Here is a tiny trained network, its code and every weight. The questions are about switching its units off for an input and a class, where a switched-off unit gives its printed mean instead of its output.

import numpy as np


def w(rows, s, z=0):
    codes = np.array(rows[::2]) - 128.0
    scale = np.full(codes.shape[1], s)
    scale[-1] = z or s
    return codes * scale


def norm(h):
    return h / np.sqrt((h * h).mean(-1, keepdims=True) + 1e-5)


def f(y):
    return y / 2 * (1 + np.tanh(0.7978845608 * (y + 0.044715 * y**3)))


def log_softmax(a):
    a = a - a.max(-1, keepdims=True)
    return a - np.log(np.exp(a).sum(-1, keepdims=True))


def net(x, mask):
    res = np.array(x, float).reshape(1, 5) / 4 @ E
    u = 0
    for l in range(2):
        y = f(norm(res) @ A[l][:, :-1].T + A[l][:, -1])
        res = res + np.where(mask[u : u + 16], y, B[l][:, -1]) @ B[l][:, :-1]
        u += 16
    return log_softmax(norm(res)[-1] @ U[:, :-1].T + U[:, -1])


A, B = {}, {}
E = w([
[134,104,236,253,142,117],'x0',
[141,101,100,139,139,147],'x1',
[123,139,139,124,123,120],'x2',
[49,94,133,157,83,176],'x3',
[152,181,76,210,89,91],'x4',
],0.0051)
A[0] = w([
[21,167,86,124,115,174,157],'0.n0',
[125,187,91,127,98,174,85],'0.n1',
[135,196,156,103,125,154,138],'0.n2',
[154,54,70,145,106,149,177],'0.n3',
[180,154,141,242,74,94,3],'0.n4',
[116,128,137,51,123,163,110],'0.n5',
[139,140,147,126,121,170,97],'0.n6',
[125,146,125,17,145,208,173],'0.n7',
[153,92,203,124,163,94,107],'0.n8',
[155,96,122,141,137,73,104],'0.n9',
[180,139,194,128,136,108,97],'0.n10',
[96,192,50,139,98,126,108],'0.n11',
[133,149,93,179,191,107,58],'0.n12',
[197,164,82,69,168,84,213],'0.n13',
[77,103,194,157,192,167,192],'0.n14',
[156,138,166,159,255,133,81],'0.n15',
],0.0078,0.0025)
B[0] = w([
[98,166,43,243,80,141,190],'0.n0',
[204,214,108,119,83,133,145],'0.n1',
[218,72,68,198,157,129,140],'0.n2',
[97,192,130,109,125,78,157],'0.n3',
[77,84,99,137,169,26,197],'0.n4',
[76,88,157,216,157,84,185],'0.n5',
[112,154,148,114,119,98,124],'0.n6',
[30,172,150,159,212,13,253],'0.n7',
[196,143,49,119,164,228,180],'0.n8',
[146,112,132,104,197,110,131],'0.n9',
[53,174,60,59,177,114,158],'0.n10',
[213,191,109,100,104,253,179],'0.n11',
[95,112,138,103,121,68,132],'0.n12',
[193,28,193,132,94,84,229],'0.n13',
[139,103,85,27,53,155,211],'0.n14',
[113,241,108,95,163,213,176],'0.n15',
],0.0048,0.0056)
A[1] = w([
[91,89,189,72,87,155,125],'1.n0',
[103,94,133,184,83,57,164],'1.n1',
[154,201,157,84,195,214,4],'1.n2',
[138,94,148,104,154,60,30],'1.n3',
[212,80,149,142,43,79,34],'1.n4',
[92,76,178,82,76,216,59],'1.n5',
[155,97,101,58,51,123,137],'1.n6',
[104,172,106,143,186,67,152],'1.n7',
[139,123,86,171,70,205,188],'1.n8',
[210,106,132,93,106,127,151],'1.n9',
[133,131,151,162,212,92,42],'1.n10',
[101,165,165,107,146,88,143],'1.n11',
[28,92,163,206,104,120,115],'1.n12',
[177,166,85,69,2,114,127],'1.n13',
[134,43,57,123,163,138,192],'1.n14',
[125,64,186,119,149,65,180],'1.n15',
],0.009,0.0028)
B[1] = w([
[208,153,123,178,70,105,156],'1.n0',
[103,150,130,34,153,178,240],'1.n1',
[96,251,101,27,115,180,186],'1.n2',
[156,189,131,195,214,127,180],'1.n3',
[78,51,141,73,99,217,158],'1.n4',
[248,38,165,190,56,108,170],'1.n5',
[129,69,185,174,122,144,155],'1.n6',
[135,65,201,140,128,157,253],'1.n7',
[133,170,168,156,216,69,199],'1.n8',
[10,75,174,48,30,133,162],'1.n9',
[241,142,218,158,145,87,187],'1.n10',
[186,106,120,131,82,170,178],'1.n11',
[55,62,87,14,107,128,248],'1.n12',
[156,114,132,183,94,164,198],'1.n13',
[122,171,174,122,95,112,183],'1.n14',
[180,202,39,254,128,140,230],'1.n15',
],0.0054,0.005)
U = w([
[194,114,156,184,222,77,249],'0',
[194,21,152,136,17,172,142],'1',
[3,68,77,83,134,117,198],'2',
[119,207,48,245,89,169,5],'3',
[155,199,128,22,148,205,31],'4',
],0.014,0.0027)

Each question gives the input, the list of numbers given to net, and the class t.
The units are the neurons (one row each of A and B). Each row of codes is followed by its name. A weight is (code - 128) times the scale printed after its matrix; where a second scale follows, it is the last column's (A, B and U).
mask holds one flag per neuron, layer by layer. A switched-off neuron (its flag False) gives its mean, the last column of its row in B, instead of its output. The means were averaged over made-up inputs and are rounded, as every weight is.
A unit's drop is (log p(t) with every unit on - log p(t) with that unit switched off) / (log p(t) with every unit on - log p(t) with every unit switched off).
The circuit of an input: a set's keep is (log p(t) with only the set's units on - log p(t) with every unit switched off) / (log p(t) with every unit on - log p(t) with every unit switched off). Starting from the 12 units with the biggest drops (on a tie, the unit counted first), units are removed one at a time, each time the one whose removal leaves the highest keep (on an exact tie, the one counted first), for as long as the keep stays at least 0.8.
units of the circuit, in order: the units of the circuit, biggest drop first
k most important neurons: the k neurons with the biggest drops, biggest first
drop of u: that unit's drop, to one decimal
input [2,-3,5,1,5], class 2: most important neuron -> 1.n12
input [-3,5,-2,-6,0], class 0: units of the circuit, in order -> 0.n14, 1.n12
input [8,7,0,1,-1], class 1: 3 most important neurons -> 1.n5, 0.n14, 0.n0
input [1,2,3,1,-8], class 1: 2 most important neurons -> 1.n5, 0.n14
input [0,-3,1,-6,8], class 1: units of the circuit, in order -> 0.n7, 1.n4, 0.n13
input [3,2,7,0,-3], class 4: 2 most important neurons -> 0.n15, 0.n8
input [2,7,3,-3,0], class 4: 2 most important neurons -> 0.n15, 0.n7
input [2,-5,3,8,2], class 2: 2 most important neurons -> 0.n0, 1.n12
input [4,-8,7,4,1], class 2: 4 most important neurons -> 0.n4, 1.n12, 0.n11, 0.n13
input [-7,-1,-8,-4,1], class 1: 3 most important neurons -> 0.n13, 0.n11, 0.n4
input [-5,2,-1,1,2], class 3: 2 most important neurons -> 0.n11, 0.n0
input [3,-5,-6,4,0], class 1: 3 most important neurons -> 0.n14, 0.n7, 1.n5
input [-7,-6,8,-3,7], class 1: drop of 0.n13 -> 0.2
input [4,-4,1,3,1], class 2: units of the circuit, in order -> 1.n12
input [-8,8,-8,-5,-3], class 0: drop of 0.n7 -> 0.7
input [0,6,-1,-2,-3], class 0: drop of 0.n7 -> 0.2
